[167  72 126 130 128 141]  sigif
[160 169 106 129 154 183]  nus
[ 98 169 106 129 154 183]  zunol
[114 148 147 167 153 124]  Gufez
tags:
[182] -> K405
[141] -> K540
[124] -> K749
[142] -> K477
[183] -> K303
[123] -> K909
join nus 6:  | K303
which: [114 148 147 167 153 124] | Gufez
which: [167  72 126 130 128 141] | sigif
which: [160 169 106 129 154 183] | nus
which: [ 98 169 106 129 154 183] | zunol

[112 148 105 164 130 121  86] : nifel
[115 129 108 111  83  94 139] : budon
[150 107 174 107 147 126 110] : zodi
[119  97 146 119 151  81 113] : Gufez
[147 109 167 115 154 133 110] : sigif
[147 109 167 115 154 135 110] : zunol
[113 127 128 129 104  91  83] : zubu
[105 138  94 160 129 118  92] : murol
key -> tag
[97] -> K796
[107] -> K50
[109] -> K707
[127] -> K970
[129] -> K797
[113] -> K712
join zubu 2:  | K970
which: [150 107 174 107 147 126 110] | zodi
which: [119  97 146 119 151  81 113] | Gufez
which: [113 127 128 129 104  91  83] | zubu

[ 91 106 154 128]  seg
[128 128 129 128]  nifel
[ 91 106 154 159]  zodi
[130 129 129 125]  zunol
[128 128 129 134]  budon
[114 142 142 111]  zubu
[126 134 131 123]  Gufez
[128 128 128 128]  dopas
[128 136 130 114]  Dap
[120 130 139 131]  murol
[ 85  92 159 172]  nus
Table of tags by key:
[139] -> K929
[130] -> K941
[129] -> K13
[128] -> K952
join nifel 3:  | K13
which: [128 128 128 128] | dopas
which: [128 128 129 128] | nifel
which: [120 130 139 131] | murol

[129 128 126 130 125 130 129 128 127 126 129 127 130 126 126 128 125 126
 130 128 130 127 127 130 127 129 126 125 127 126 128 129 129 126 126 128
 128 126 130 130 130 130 127 129 125] : dopas
[128 127 129 129 128 128 129 129 129 128 128 128 129 128 128 128 128 129
 129 128 128 128 128 128 128 129 128 128 129 128 128 128 129 128 129 129
 129 128 128 129 129 129 129 129 128] : murol
[132 131 128 132 128 133 130 131 129 128 132 128 132 128 128 130 127 127
 132 130 133 130 130 132 130 132 127 127 129 129  99  91  94  96  93 101
  88  96  92  94  95 100  89  96  95] : budon
[118 114 129 125 121 119 127 125 129 122 114 124 124 120 124 117 122 129
 124 118 121 130 114 123 116 120 125 121 127 118 115 116 127 116 129 123
 128 119 123 123 122 120 130 127 124] : zodi
[118 114 129 125 121 119 127 125 129 122 114 124 124 120 124 117 122 129
 124 118 121 116 114 123 116 120 125 121 127 118 115 116 127 116 129 123
 128 119 123 123 122 120 130 127 124] : seg
[144 153  96 157  77 175 148 111  94 116 154 126 156 121 107 146  83  89
 163 144 167 110 124 168 106 131 102  90 123  94 128 168 142 103  80 111
 135  84 169 167 166 149 112 132  71] : nifel
Table of tags by key:
[128] -> K512
[123] -> K688
[129] -> K932
[127] -> K821
join dopas 36:  | K512
which: [129 128 126 130 125 130 129 128 127 126 129 127 130 126 126 128 125 126
 130 128 130 127 127 130 127 129 126 125 127 126 128 129 129 126 126 128
 128 126 130 130 130 130 127 129 125] | dopas
which: [118 114 129 125 121 119 127 125 129 122 114 124 124 120 124 117 122 129
 124 118 121 130 114 123 116 120 125 121 127 118 115 116 127 116 129 123
 128 119 123 123 122 120 130 127 124] | zodi

[147 147 128 145 115 124 135 145 157 122 151 146 135 179 138 158 127 144
 150 169 143 168 145 110 136 125 151 140 123 137 141 145 152 121 154 149
 160 131 158 130 144 155 132 139 154 124 151 134 139 129 141] : zubu
[147 139 129 135 117 117 122 137 133 111 110 128 144 118 143 126 137 124
 138 145 126 142 132 118 129 128 117 125 133 148 123 142 123 122 132 135
 118 110 131 125 127 143 122 134 138 129 107 127 121 122 113] : zunol
[138 117 134 135 130 104 143 138 129 139 146 143 129 129 117 115 148 139
 143 136 154 151 156 131 148 133 151 128 126 139 125 137 132  89 146 149
 128 141 127 146 130 131 138 118 143 113 145 146 117 125 153] : sigif
[108 130 121 115 128 154  97 125 123 110  99 102 125 128 140 138 124 114
 111 104  96 127 127 119 114 117 124 125 112 112 121  99 115 159 105 112
 120 118 130  95 120 120 105 138 104 153 119 119 135 132  92] : nus
[151 147 123 151 107 127 123 136 110 105 142 135 148 116 148 131 118 138
 113 151 141 145 133 115 149 130 126 119 128 123 107 139 135 133 124 129
 109 113 137 126 119 147 124 139 136 135 127 128 135 116 130] : murol
[143 151 133 137 129 119 148 128 139 136 118 137 145 120 136 120 135 122
 139 151 133 119 117 141 125 140  97 133 153 148 147 157 131 138 128 118
 125 127 143 149 134 132 141 133 132 129 105 116 128 132 126] : Dap
[117 133 120 148 119 113 137 151 127 133 132 132 130 147 133 149 154 131
 146 134 109 158 148 120 122 120 120 140 122 131 133 121 159 117 128 110
 153 124 155 127 138 116 133 135 125 145 135 119 150 124 132] : nifel
[149 127 132 138 115 133 124 126 111 116 144 136 141 109 145 134 121 138
 132 138 133 121 116 116 140 125 124 117 129 139 100 132 119 125 142 143
 117 102 110 131 124 146 125 138 149 126 112 131 122 115 136] : seg
[121 124 129 123 133 120 139 131 142 143 123 130 120 140 118 130 137 125
 146 127 118 126 125 134 116 125 119 138 134 139 144 130 135 121 135 124
 146 131 132 135 139 120 137 121 131 121 128 124 129 130 134] : zodi
[144 116 145 113 141 118 125 134 155 127 111 127 130 127 128 116 150 125
 156 126 139 151 160 130 149 136 153 127 133 163 137 139 105 105 153 165
 124 134 111 131 133 144 127 123 149 112 124 152 102 138 122] : Gufez
[156 125 133 132 120 120 118 130 117 108 132 131 138 100 137 111 122 135
 119 136 151 139 138 122 155 133 143 113 130 137 104 140 113 112 134 154
  97 119 108 127 115 151 122 126 145 116 125 146 111 119 130] : dopas
[128 112 129 110 138 121 124 117 136 129 132 128 114 131 103 106 111 131
 113 120 158 131 140 133 143 133 166 123 123 115 131 131 116 109 131 153
 119 153 111 128 122 133 127 106 130 100 155 149 110 132 138] : budon
Table of tags by key:
[128] -> K982
[102] -> K841
[119] -> K163
join Dap 49:  | K982
which: [108 130 121 115 128 154  97 125 123 110  99 102 125 128 140 138 124 114
 111 104  96 127 127 119 114 117 124 125 112 112 121  99 115 159 105 112
 120 118 130  95 120 120 105 138 104 153 119 119 135 132  92] | nus
which: [156 125 133 132 120 120 118 130 117 108 132 131 138 100 137 111 122 135
 119 136 151 139 138 122 155 133 143 113 130 137 104 140 113 112 134 154
  97 119 108 127 115 151 122 126 145 116 125 146 111 119 130] | dopas
which: [143 151 133 137 129 119 148 128 139 136 118 137 145 120 136 120 135 122
 139 151 133 119 117 141 125 140  97 133 153 148 147 157 131 138 128 118
 125 127 143 149 134 132 141 133 132 129 105 116 128 132 126] | Dap

[ 97 110 124 142 120 101] = nifel
[167 121 102  85 108 125] = budon
[127 120  83 116 107 103] = zodi
[145 111  96  90 111 152] = Gufez
[150 114 104 118 111  96] = sigif
[101 120  86  97 116 158] = nus
[ 97 119  94 119 113 109] = dopas
[166 121 103  90 104 108] = murol
[131 113 140 131 118  93] = seg
[166 121 103  90 104 116] = zunol
key -> tag
[115] -> K530
[111] -> K803
[112] -> K945
[116] -> K502
join Gufez 5:  | K803
which: [145 111  96  90 111 152] | Gufez
which: [ 97 110 124 142 120 101] | nifel
which: [127 120  83 116 107 103] | zodi
which: [166 121 103  90 104 116] | zunol
which: [167 121 102  85 108 125] | budon
which: [150 114 104 118 111  96] | sigif

[151 108 146 150 105 150 137 131 148 134 141 123 149 119 126 155 146 150
  94 151 146  80 127 140 151 154 118 138 147 128 147]  nus
[151 114 145 144 101 147 146 136 151 132 145 121 154 122 134 149 152 149
  95 153 149  81 128 147 139 144 116 141 146 130 149]  sigif
[153 108 146 149 106 142 143 124 148 141 144 123 150 119 129 150 146 150
  85 157 144  76 133 154 154 145 123 142 143 129 149]  zodi
[152 110 150 142 109 152 144 126 142 136 147 123 144 120 138 149 154 153
  93 148 144  77 129 147 153 146 118 152 153 133 141]  budon
[152 112 149 155 112 146 148 129 145 132 152 126 148 125 135 154 144 148
  91 143 145  78 127 150 156 148 118 150 152 127 143]  dopas
[142 117 143 148 110 150 140 125 148 133 146 127 152 119 138 147 147 147
  96 149 151  81 129 141 147 148 122 144 143 131 146]  zunol
[150 109 153 146 104 146 151 126 152 136 151 121 140 116 131 144 149 143
  84 145 149  77 129 143 152 149 122 154 152 127 147]  murol
[148 111 146 153 109 154 144 131 152 134 153 120 146 126 143 150 149 149
  91 151 146  76 131 141 155 143 114 144 148 134 148]  seg
[151 114 145 144 101 147 146 136 151 132 144 121 154 122 134 149 152 149
  95 153 149  81 128 147 139 144 116 141 146 130 149]  Gufez
[151 122 150 147 112 147 146 128 148 134 144 127 155 115 127 144 144 154
  90 147 146  79 127 147 149 155 113 147 145 126 150]  Dap
key -> tag
[142] -> K864
[154] -> K870
[153] -> K691
[144] -> K68
[143] -> K773
[147] -> K463
[141] -> K883
join murol 24:  | K773
which: [152 112 149 155 112 146 148 129 145 132 152 126 148 125 135 154 144 148
  91 143 145  78 127 150 156 148 118 150 152 127 143] | dopas
which: [142 117 143 148 110 150 140 125 148 133 146 127 152 119 138 147 147 147
  96 149 151  81 129 141 147 148 122 144 143 131 146] | zunol
which: [151 122 150 147 112 147 146 128 148 134 144 127 155 115 127 144 144 154
  90 147 146  79 127 147 149 155 113 147 145 126 150] | Dap

[103 124 113 101 115]  Gufez
[114 119 104 133 115]  zodi
[100 110 117 138 120]  nifel
[114 119  76 104 111]  nus
[103 124 113 103 114]  budon
key -> tag
[133] -> K836
[104] -> K698
[111] -> K130
[103] -> K340
join nus 4:  | K698
which: [114 119  76 104 111] | nus
which: [103 124 113 101 115] | Gufez
which: [100 110 117 138 120] | nifel
which: [114 119 104 133 115] | zodi

